Below is a small trained network, with its code and all its weights. Each question gives an input and a target symbol and asks what happens when units are switched off, that is, made to give their printed mean instead of their output.

import numpy as np


def w(rows, s, z=0):
    codes = np.array(rows[::2]) - 128.0
    scale = np.full(codes.shape[1], s)
    scale[-1] = z or s
    return codes * scale


def f(y):
    return y / 2 * (1 + np.tanh(0.7978845608 * (y + 0.044715 * y**3)))


def softmax(a):
    e = np.exp(a - a.max(-1, keepdims=True))
    return e / e.sum(-1, keepdims=True)


def log_softmax(a):
    a = a - a.max(-1, keepdims=True)
    return a - np.log(np.exp(a).sum(-1, keepdims=True))


def net(x, mask):
    ids = ['αβγδεηθλμξψω'.index(c) for c in x.split()]
    T = len(ids)
    res = E[ids] + P[:T]
    u = 0
    for l in range(2):
        r = res
        for j in range(3):
            rows = slice(4 * j, 4 * j + 4)
            q, k, v = (r @ M[l][rows].T for M in (Q, K, V))
            z = softmax(np.where(np.tri(T) > 0, q @ k.T / 4**0.5, -1e9)) @ v
            o = O[l][rows]
            res = res + np.where(mask[u + j], z, o[:, -1]) @ o[:, :-1]
        u += 3
        y = f(res @ A[l][:, :-1].T + A[l][:, -1])
        res = res + np.where(mask[u : u + 8], y, B[l][:, -1]) @ B[l][:, :-1]
        u += 8
    return log_softmax(res[-1] @ U[:, :-1].T + U[:, -1])


Q, K, V, O, A, B = {}, {}, {}, {}, {}, {}
E = w([
[185,108,60,206,103],'α',
[132,195,106,195,158],'β',
[144,97,107,86,83],'γ',
[77,60,174,194,83],'δ',
[69,76,133,60,255],'ε',
[37,132,231,153,121],'η',
[152,150,169,47,101],'θ',
[44,126,129,196,153],'λ',
[228,95,183,127,94],'μ',
[175,170,217,125,114],'ξ',
[88,163,47,107,157],'ψ',
[106,64,69,161,63],'ω',
],0.017)
P = w([
[5,168,130,44,116],'0',
[6,156,138,32,118],'1',
[27,136,152,32,148],'2',
[87,128,194,47,161],'3',
[115,114,179,54,174],'4',
[162,126,178,60,199],'5',
[203,129,173,79,169],'6',
[210,122,157,89,170],'7',
[219,156,178,106,94],'8',
],0.0025)
Q[0] = w([
[111,151,147,117,151],'L0H1',
[112,90,92,150,114],'L0H1',
[130,174,163,124,140],'L0H1',
[112,184,115,130,141],'L0H1',
[91,119,140,148,140],'L0H2',
[97,120,163,111,103],'L0H2',
[154,131,178,134,134],'L0H2',
[93,133,133,134,113],'L0H2',
[62,147,81,153,197],'L0H3',
[123,152,198,192,153],'L0H3',
[142,45,139,115,118],'L0H3',
[164,144,138,6,172],'L0H3',
],0.016)
K[0] = w([
[120,94,160,120,171],'L0H1',
[119,154,142,152,86],'L0H1',
[142,80,115,126,207],'L0H1',
[107,157,119,125,179],'L0H1',
[117,125,155,124,126],'L0H2',
[82,97,141,153,124],'L0H2',
[116,164,158,146,96],'L0H2',
[102,103,138,90,153],'L0H2',
[75,129,104,145,203],'L0H3',
[118,154,200,174,133],'L0H3',
[161,44,140,117,95],'L0H3',
[158,139,124,4,150],'L0H3',
],0.016)
V[0] = w([
[172,88,201,136,120],'L0H1',
[133,121,166,79,200],'L0H1',
[184,129,105,109,178],'L0H1',
[131,188,88,187,80],'L0H1',
[117,211,16,151,91],'L0H2',
[120,36,178,113,171],'L0H2',
[64,70,154,167,226],'L0H2',
[107,44,127,132,152],'L0H2',
[55,157,128,248,15],'L0H3',
[80,218,120,217,109],'L0H3',
[152,50,221,253,91],'L0H3',
[109,233,67,197,148],'L0H3',
],0.0063)
O[0] = w([
[106,130,72,71,216,86],'L0H1',
[163,56,114,114,153,228],'L0H1',
[192,121,143,110,117,42],'L0H1',
[55,187,222,161,134,20],'L0H1',
[83,154,115,150,45,16],'L0H2',
[156,125,123,77,173,181],'L0H2',
[178,99,171,27,169,251],'L0H2',
[144,151,163,40,187,132],'L0H2',
[185,54,187,174,191,157],'L0H3',
[197,104,136,252,179,148],'L0H3',
[188,91,157,56,190,160],'L0H3',
[129,101,150,253,119,45],'L0H3',
],0.0054,0.0012)
A[0] = w([
[96,156,185,117,148,198],'L0N1',
[120,176,72,134,13,183],'L0N2',
[72,142,89,54,123,62],'L0N3',
[108,29,145,153,113,254],'L0N4',
[29,97,127,209,154,187],'L0N5',
[255,163,77,221,129,170],'L0N6',
[22,34,62,133,164,177],'L0N7',
[41,141,88,124,183,69],'L0N8',
],0.007,0.0024)
B[0] = w([
[144,184,128,76,166,191],'L0N1',
[121,83,186,125,88,223],'L0N2',
[48,131,116,158,142,201],'L0N3',
[180,39,81,33,158,215],'L0N4',
[243,157,148,99,140,254],'L0N5',
[3,80,135,133,188,221],'L0N6',
[168,148,14,152,147,230],'L0N7',
[125,152,116,234,157,163],'L0N8',
],0.0074,0.0039)
Q[1] = w([
[36,179,102,183,109],'L1H1',
[146,103,180,120,90],'L1H1',
[115,134,84,203,119],'L1H1',
[110,125,89,146,82],'L1H1',
[40,182,144,141,123],'L1H2',
[168,2,86,141,156],'L1H2',
[158,217,145,62,75],'L1H2',
[129,143,155,95,98],'L1H2',
[167,41,139,177,87],'L1H3',
[125,128,96,126,85],'L1H3',
[183,151,156,158,183],'L1H3',
[129,214,194,94,163],'L1H3',
],0.0086)
K[1] = w([
[222,125,227,165,64],'L1H1',
[130,169,63,138,141],'L1H1',
[125,148,200,121,59],'L1H1',
[151,146,165,162,116],'L1H1',
[115,81,110,143,120],'L1H2',
[183,171,194,98,41],'L1H2',
[62,138,72,67,253],'L1H2',
[71,172,101,141,170],'L1H2',
[142,43,68,130,90],'L1H3',
[43,175,74,68,114],'L1H3',
[170,136,199,139,81],'L1H3',
[203,160,210,107,85],'L1H3',
],0.0073)
V[1] = w([
[147,8,86,117,108],'L1H1',
[83,133,68,124,91],'L1H1',
[49,206,32,121,236],'L1H1',
[71,160,225,71,162],'L1H1',
[192,169,71,107,126],'L1H2',
[5,45,52,142,164],'L1H2',
[206,87,162,70,2],'L1H2',
[163,147,56,183,143],'L1H2',
[88,13,83,167,109],'L1H3',
[120,66,78,134,103],'L1H3',
[96,198,105,40,236],'L1H3',
[218,66,180,93,181],'L1H3',
],0.0049)
O[1] = w([
[115,57,75,86,137,163],'L1H1',
[73,116,107,137,41,129],'L1H1',
[77,82,125,254,121,253],'L1H1',
[113,126,247,118,81,139],'L1H1',
[210,115,116,175,138,143],'L1H2',
[95,106,67,112,207,130],'L1H2',
[125,168,130,90,41,105],'L1H2',
[151,103,88,210,121,110],'L1H2',
[169,68,118,92,158,106],'L1H3',
[153,56,140,112,149,120],'L1H3',
[163,113,232,227,85,249],'L1H3',
[80,129,66,149,46,218],'L1H3',
],0.0046,0.0035)
A[1] = w([
[100,81,174,88,210,2],'L1N1',
[174,21,146,154,129,157],'L1N2',
[116,134,134,199,163,15],'L1N3',
[191,180,131,141,82,132],'L1N4',
[130,162,96,165,239,208],'L1N5',
[142,154,129,234,147,96],'L1N6',
[88,254,206,134,69,3],'L1N7',
[177,38,89,115,145,55],'L1N8',
],0.0079,0.0027)
B[1] = w([
[144,190,164,100,94,167],'L1N1',
[83,151,90,96,201,254],'L1N2',
[133,129,141,78,64,158],'L1N3',
[190,163,104,136,104,152],'L1N4',
[158,78,137,153,123,227],'L1N5',
[132,104,154,114,66,195],'L1N6',
[116,198,114,181,131,209],'L1N7',
[108,254,113,112,135,220],'L1N8',
],0.0085,0.0061)
U = w([
[2,115,106,189,221,185],'α',
[69,58,184,195,131,203],'β',
[69,49,126,88,51,221],'γ',
[131,169,129,71,182,3],'δ',
[107,123,120,141,138,30],'ε',
[120,106,226,90,161,86],'η',
[3,190,134,120,87,60],'θ',
[254,103,101,165,194,117],'λ',
[216,98,125,64,77,141],'μ',
[141,230,133,167,148,138],'ξ',
[148,129,43,197,51,193],'ψ',
[141,170,16,113,118,65],'ω',
],0.0066,0.0047)

Each question gives the input, a string of symbols that net reads in full, and the target symbol t.
The units are the heads (4 rows each of Q, K, V and O) and the neurons (one row each of A and B). Each row of codes is followed by its name. A weight is (code - 128) times the scale printed after its matrix; where a second scale follows, it is the last column's (O, A, B and U).
mask holds one flag per unit, layer by layer, with each layer's heads first. A switched-off unit (its flag False) gives its mean, the last column of its rows in O or B, instead of its output. The means were averaged over made-up inputs and are rounded, as every weight is.
A unit's drop is (log p(t) with every unit on - log p(t) with that unit switched off) / (log p(t) with every unit on - log p(t) with every unit switched off).
The circuit of an input: a set's keep is (log p(t) with only the set's units on - log p(t) with every unit switched off) / (log p(t) with every unit on - log p(t) with every unit switched off). Starting from the 12 units with the biggest drops (on a tie, the unit counted first), units are removed one at a time, each time the one whose removal leaves the highest keep (on an exact tie, the one counted first), for as long as the keep stays at least 0.8.
circuit, biggest first: the units of the circuit, biggest drop first
unit that matters most: the unit with the biggest drop
k most important neurons: the k neurons with the biggest drops, biggest first
k most important neurons of layer l: the k neurons of layer l with the biggest drops, biggest first
which heads matter: for each layer, one digit per head in row order, 1 if its drop is at least 0.15 and else 0, layers parted by /
drop when u is switched off: that unit's drop, to one decimal
input λ ψ γ λ γ ε δ, target α: which heads matter : 001 / 100
input α λ ξ ξ, target ξ: circuit, biggest first : L0H1; L1H3; L1N7; L0N4
input β λ ξ, target ξ: circuit, biggest first : L0H1; L1N7; L1H3; L0N4
input β ξ ω θ η ψ μ η η, target η: circuit, biggest first : L0H3; L0H2
input ψ ε θ ξ δ, target α: circuit, biggest first : L1H1; L1N2; L0H3
input ξ γ ξ ξ η, target η: unit that matters most : L0H2
input β α θ γ γ γ λ, target λ: circuit, biggest first : L0N5; L0H3
input θ α ε μ ω, target α: 4 most important neurons : L1N2; L0N5; L0N4; L1N8
input η ε λ ξ, target α: which heads matter : 101 / 110
input ξ α ξ ξ μ μ λ ψ ψ, target ψ: which heads matter : 001 / 000
input μ η θ, target θ: circuit, biggest first : L0H3; L0N3; L0N4
input ε ξ ξ α ξ λ λ γ θ, target α: which heads matter : 001 / 110
input α ψ β α ξ γ, target γ: which heads matter : 111 / 000
input θ θ α ω η ω ε δ β, target α: which heads matter : 101 / 001
input ξ ω μ ψ ε α ξ ω γ, target α: unit that matters most : L1H2
input ε η ξ β ω ξ ω ξ γ, target α: which heads matter : 101 / 110
input ε γ β δ α, target α: which heads matter : 001 / 000
input ψ θ ω ξ ω ω, target ω: 2 most important neurons : L1N8; L0N4
input δ λ ε ω ψ α γ β, target α: 2 most important neurons : L0N6; L1N2
input β ω γ α α α, target α: unit that matters most : L0N6
input γ ξ μ μ δ, target δ: 2 most important neurons of layer 0 : L0N4; L0N2
input ξ ψ ω, target ω: 2 most important neurons of layer 1 : L1N8; L1N2
input μ ω μ β λ ε ξ, target α: drop when L0H1 is switched off : 0.5
input ξ ε λ ξ ψ ξ θ, target α: drop when L0N3 is switched off : 0.2
input ε ψ λ ξ ψ α δ μ, target α: drop when L0N3 is switched off : 0.2
